Here is a tiny trained network, its code and every weight. The questions are about switching its units off for an input and a class, where a switched-off unit gives its printed mean instead of its output.

import numpy as np


def w(rows, s, z=0):
    codes = np.array(rows[::2]) - 128.0
    scale = np.full(codes.shape[1], s)
    scale[-1] = z or s
    return codes * scale


def f(y):
    return y / 2 * (1 + np.tanh(0.7978845608 * (y + 0.044715 * y**3)))


def log_softmax(a):
    a = a - a.max(-1, keepdims=True)
    return a - np.log(np.exp(a).sum(-1, keepdims=True))


def net(x, mask):
    res = np.array(x, float).reshape(1, 5) / 4 @ E
    y = f(res @ A[0][:, :-1].T + A[0][:, -1])
    res = res + np.where(mask, y, B[0][:, -1]) @ B[0][:, :-1]
    return log_softmax(res[-1] @ U[:, :-1].T + U[:, -1])


A, B = {}, {}
E = w([
[100,142,200,60,32],'x0',
[255,72,140,130,90],'x1',
[81,32,200,86,241],'x2',
[125,127,130,127,127],'x3',
[165,178,71,26,185],'x4',
],0.0074)
A[0] = w([
[106,170,197,86,106,22],'n0',
[98,66,148,214,101,33],'n1',
[156,152,93,7,155,2],'n2',
[136,132,81,202,184,49],'n3',
[142,149,79,171,108,8],'n4',
[33,166,113,151,154,70],'n5',
[96,85,154,189,95,46],'n6',
[105,158,83,118,46,50],'n7',
[87,158,122,125,137,37],'n8',
[123,84,154,98,161,103],'n9',
[138,106,119,87,180,48],'n10',
[93,46,185,94,183,14],'n11',
[55,175,115,152,154,93],'n12',
[152,175,93,144,111,73],'n13',
[90,98,185,190,84,56],'n14',
[206,83,140,145,124,88],'n15',
[147,194,89,158,88,10],'n16',
[120,189,110,176,107,77],'n17',
[92,91,205,36,88,84],'n18',
[112,82,108,210,134,73],'n19',
[219,63,128,123,120,28],'n20',
[147,186,113,164,97,67],'n21',
[142,101,66,190,206,23],'n22',
[127,83,125,149,210,65],'n23',
[115,170,108,128,78,68],'n24',
[88,94,196,113,166,31],'n25',
[97,146,209,146,78,19],'n26',
],0.012,0.0054)
B[0] = w([
[220,110,122,80,104,171],'n0',
[136,147,62,83,204,201],'n1',
[125,128,10,89,217,230],'n2',
[193,149,188,79,109,202],'n3',
[168,112,137,149,132,168],'n4',
[151,73,119,90,81,221],'n5',
[138,142,58,99,164,181],'n6',
[175,90,158,180,147,249],'n7',
[148,52,107,129,107,132],'n8',
[134,111,97,182,146,191],'n9',
[152,128,112,147,154,159],'n10',
[126,72,110,222,144,250],'n11',
[89,1,146,35,67,210],'n12',
[164,116,119,158,157,211],'n13',
[149,173,10,70,174,210],'n14',
[47,59,120,76,48,211],'n15',
[138,81,101,211,164,239],'n16',
[167,72,170,150,156,210],'n17',
[244,174,206,173,96,254],'n18',
[147,177,120,68,179,185],'n19',
[93,55,105,94,92,209],'n20',
[125,106,108,178,125,224],'n21',
[229,201,238,91,76,218],'n22',
[180,117,174,182,116,210],'n23',
[209,83,146,178,139,210],'n24',
[169,77,144,180,147,205],'n25',
[191,155,95,73,132,186],'n26',
],0.0092,0.0048)
U = w([
[143,81,132,237,191,68],'0',
[186,177,185,105,131,160],'1',
[121,153,47,84,240,109],'2',
[71,15,131,73,82,97],'3',
[110,133,146,145,159,254],'4',
[32,252,196,172,127,157],'5',
[25,209,152,163,130,67],'6',
],0.011,0.018)

Each question gives the input, the list of numbers given to net, and the class t.
The units are the neurons (one row each of A and B). Each row of codes is followed by its name. A weight is (code - 128) times the scale printed after its matrix; where a second scale follows, it is the last column's (A, B and U).
mask holds one flag per neuron, in row order. A switched-off neuron (its flag False) gives its mean, the last column of its row in B, instead of its output. The means were averaged over made-up inputs and are rounded, as every weight is.
A unit's drop is (log p(t) with every unit on - log p(t) with that unit switched off) / (log p(t) with every unit on - log p(t) with every unit switched off).
The circuit of an input: a set's keep is (log p(t) with only the set's units on - log p(t) with every unit switched off) / (log p(t) with every unit on - log p(t) with every unit switched off). Starting from the 12 units with the biggest drops (on a tie, the unit counted first), units are removed one at a time, each time the one whose removal leaves the highest keep (on an exact tie, the one counted first), for as long as the keep stays at least 0.8.
units of the circuit, in order: the units of the circuit, biggest drop first
most important unit: the unit with the biggest drop
top k neurons: the k neurons with the biggest drops, biggest first
drop when u is switched off: that unit's drop, to one decimal
input [7,4,7,-7,-8], class 2: top 3 neurons : [n14, n1, n6]
input [-4,7,5,7,-8], class 2: most important unit : n1
input [-6,3,-3,5,-6], class 1: units of the circuit, in order : [n22, n3]
input [0,-5,6,7,-7], class 2: top 4 neurons : [n14, n1, n6, n19]
input [6,-6,-1,0,-5], class 1: units of the circuit, in order : [n18, n26]
input [4,-7,-4,-3,6], class 3: units of the circuit, in order : [n12, n5]
input [0,8,4,6,1], class 3: top 2 neurons : [n15, n20]
input [2,8,-5,-3,7], class 3: units of the circuit, in order : [n15, n20]
input [-1,5,4,2,0], class 3: top 2 neurons : [n15, n20]
input [-5,5,4,5,-4], class 1: top 2 neurons : [n22, n19]
input [5,-4,-3,-1,-8], class 2: units of the circuit, in order : [n14, n1]
input [-1,-8,3,5,-5], class 3: top 2 neurons : [n12, n5]
input [-8,3,-5,4,-6], class 1: top 2 neurons : [n22, n3]
input [6,-4,2,1,-3], class 1: most important unit : n18
input [-8,-1,6,8,-5], class 1: top 2 neurons : [n22, n3]
input [6,4,8,-5,-7], class 0: top 4 neurons : [n11, n18, n25, n9]
input [5,-5,-1,1,-1], class 1: top 2 neurons : [n18, n15]
input [-8,3,-5,-2,-7], class 1: top 3 neurons : [n22, n3, n2]
input [-7,3,4,7,-4], class 1: drop when n22 is switched off : 0.5
input [4,8,-5,8,-6], class 3: units of the circuit, in order : [n15]
input [-6,-5,-8,-5,6], class 0: drop when n16 is switched off : 0.3
